Below is a small trained network, with its code and all its weights. Each question gives an input and a target symbol and asks what happens when units are switched off, that is, made to give their printed mean instead of their output.

import numpy as np


def w(rows, s, z=0):
    codes = np.array(rows[::2]) - 128.0
    scale = np.full(codes.shape[1], s)
    scale[-1] = z or s
    return codes * scale


def norm(h):
    return h / np.sqrt((h * h).mean(-1, keepdims=True) + 1e-5)


def f(y):
    return np.maximum(y, 0)


def softmax(a):
    e = np.exp(a - a.max(-1, keepdims=True))
    return e / e.sum(-1, keepdims=True)


def log_softmax(a):
    a = a - a.max(-1, keepdims=True)
    return a - np.log(np.exp(a).sum(-1, keepdims=True))


def net(x, mask):
    ids = ['ΓΔΛΞΦαβεημτω'.index(c) for c in x.split()]
    T = len(ids)
    res = E[ids] + P[:T]
    u = 0
    for l in range(2):
        r = norm(res)
        for j in range(2):
            rows = slice(2 * j, 2 * j + 2)
            q, k, v = (r @ M[l][rows].T for M in (Q, K, V))
            z = softmax(np.where(np.tri(T) > 0, q @ k.T / 2**0.5, -1e9)) @ v
            o = O[l][rows]
            res = res + np.where(mask[u + j], z, o[:, -1]) @ o[:, :-1]
        u += 2
        y = f(norm(res) @ A[l][:, :-1].T + A[l][:, -1])
        res = res + np.where(mask[u : u + 4], y, B[l][:, -1]) @ B[l][:, :-1]
        u += 4
    return log_softmax(norm(res)[-1] @ U[:, :-1].T + U[:, -1])


Q, K, V, O, A, B = {}, {}, {}, {}, {}, {}
E = w([
[170,84,156],'Γ',
[157,105,110],'Δ',
[178,124,149],'Λ',
[120,110,85],'Ξ',
[128,174,150],'Φ',
[171,111,142],'α',
[179,242,51],'β',
[137,96,128],'ε',
[84,205,130],'η',
[141,93,116],'μ',
[96,204,133],'τ',
[79,138,2],'ω',
],0.0075)
P = w([
[101,138,164],'0',
[196,113,1],'1',
[224,216,70],'2',
[92,143,144],'3',
[194,104,20],'4',
[51,165,70],'5',
[86,143,153],'6',
[191,92,43],'7',
[139,108,106],'8',
[80,134,163],'9',
[186,78,27],'10',
[205,211,54],'11',
[80,135,159],'12',
],0.0081)
Q[0] = w([
[106,217,46],'0.h0',
[133,109,97],'0.h0',
[44,38,204],'0.h1',
[118,253,123],'0.h1',
],0.0053)
K[0] = w([
[185,158,179],'0.h0',
[93,147,173],'0.h0',
[161,171,47],'0.h1',
[83,1,87],'0.h1',
],0.0068)
V[0] = w([
[92,183,110],'0.h0',
[2,194,51],'0.h0',
[139,220,132],'0.h1',
[98,141,145],'0.h1',
],0.0052)
O[0] = w([
[197,197,113,186],'0.h0',
[159,81,115,252],'0.h0',
[180,56,103,160],'0.h1',
[4,119,147,137],'0.h1',
],0.0034,0.002)
A[0] = w([
[91,254,137,125],'0.n0',
[244,204,124,168],'0.n1',
[178,145,221,5],'0.n2',
[167,43,147,139],'0.n3',
],0.0073,0.0026)
B[0] = w([
[213,136,120,227],'0.n0',
[121,92,64,255],'0.n1',
[196,39,116,142],'0.n2',
[71,253,87,176],'0.n3',
],0.0076,0.0043)
Q[1] = w([
[182,28,93],'1.h0',
[254,88,91],'1.h0',
[184,160,196],'1.h1',
[18,167,180],'1.h1',
],0.0095)
K[1] = w([
[115,97,244],'1.h0',
[155,104,221],'1.h0',
[170,251,125],'1.h1',
[180,157,53],'1.h1',
],0.012)
V[1] = w([
[75,219,72],'1.h0',
[94,236,250],'1.h0',
[184,253,84],'1.h1',
[48,177,78],'1.h1',
],0.0075)
O[1] = w([
[108,167,2,146],'1.h0',
[165,227,172,1],'1.h0',
[227,180,189,156],'1.h1',
[179,115,91,206],'1.h1',
],0.0093,0.0022)
A[1] = w([
[4,148,42,136],'1.n0',
[209,174,94,134],'1.n1',
[36,37,74,255],'1.n2',
[84,255,162,62],'1.n3',
],0.0061,0.0049)
B[1] = w([
[74,197,192,204],'1.n0',
[199,52,189,196],'1.n1',
[93,143,248,254],'1.n2',
[166,150,2,134],'1.n3',
],0.0056,0.0068)
U = w([
[106,230,142,44],'Γ',
[101,182,195,114],'Δ',
[124,46,210,84],'Λ',
[82,72,2,124],'Ξ',
[164,146,153,211],'Φ',
[141,106,228,161],'α',
[97,74,140,251],'β',
[159,132,102,141],'ε',
[94,223,151,157],'η',
[149,127,75,105],'μ',
[145,113,136,109],'τ',
[167,23,140,107],'ω',
],0.0088,0.0025)

Each question gives the input, a string of symbols that net reads in full, and the target symbol t.
The units are the heads (2 rows each of Q, K, V and O) and the neurons (one row each of A and B). Each row of codes is followed by its name. A weight is (code - 128) times the scale printed after its matrix; where a second scale follows, it is the last column's (O, A, B and U).
mask holds one flag per unit, layer by layer, with each layer's heads first. A switched-off unit (its flag False) gives its mean, the last column of its rows in O or B, instead of its output. The means were averaged over made-up inputs and are rounded, as every weight is.
A unit's drop is (log p(t) with every unit on - log p(t) with that unit switched off) / (log p(t) with every unit on - log p(t) with every unit switched off).
The circuit of an input: a set's keep is (log p(t) with only the set's units on - log p(t) with every unit switched off) / (log p(t) with every unit on - log p(t) with every unit switched off). Starting from all 12 units, units are removed one at a time, each time the one whose removal leaves the highest keep (on an exact tie, the one counted first), for as long as the keep stays at least 0.8.
units of the circuit, in order: the units of the circuit, biggest drop first
k most important neurons: the k neurons with the biggest drops, biggest first
top k neurons in layer l: the k neurons of layer l with the biggest drops, biggest first
heads that matter: for each layer, one digit per head in row order, 1 if its drop is at least 0.15 and else 0, layers parted by /
drop when u is switched off: that unit's drop, to one decimal
input β Ξ Δ β Ξ μ η Δ μ Ξ Φ Δ, target Ξ: top 3 neurons in layer 0 : [0.n0, 0.n1, 0.n3]
input ω Δ Ξ Φ Φ Γ Ξ Φ ε, target Ξ: units of the circuit, in order : [1.h0]
input Ξ Ξ Ξ Ξ Ξ Φ μ ω Ξ ε α, target Ξ: top 2 neurons in layer 0 : [0.n0, 0.n3]
input ε Ξ Ξ Ξ Φ μ Ξ μ ε, target Ξ: units of the circuit, in order : [1.h0, 0.n3]
input Ξ ω ω Ξ Ξ Ξ Φ β, target Ξ: 3 most important neurons : [0.n0, 0.n3, 0.n1]
input Ξ Ξ Φ ε Λ Ξ Λ Φ Φ Ξ μ α, target Ξ: units of the circuit, in order : [0.n1, 1.h1, 0.n0]
input Ξ Φ η, target Ξ: units of the circuit, in order : [0.n1, 1.h0]
input ω Δ μ Ξ Φ ω Ξ μ Λ, target Ξ: units of the circuit, in order : [0.n3, 1.h0]
input Ξ μ Δ Δ Δ, target Ξ: 2 most important neurons : [0.n3, 0.n0]
input Ξ η Φ Φ τ, target Ξ: heads that matter : 11 / 01
input Ξ ε Γ, target Ξ: 2 most important neurons : [0.n1, 0.n0]
input Ξ ε μ, target Ξ: top 3 neurons in layer 0 : [0.n0, 0.n3, 0.n1]
input Ξ Φ Φ Ξ τ Γ ε ω Ξ μ Γ, target Ξ: drop when 0.n0 is switched off : 0.4
input Ξ Φ Ξ, target Ξ: drop when 0.n3 is switched off : 0.3
input Ξ Ξ η, target Ξ: top neuron in layer 0 : [0.n1]
input Ξ β Φ Φ ω ω Ξ Ξ β, target Ξ: drop when 0.n0 is switched off : 0.6
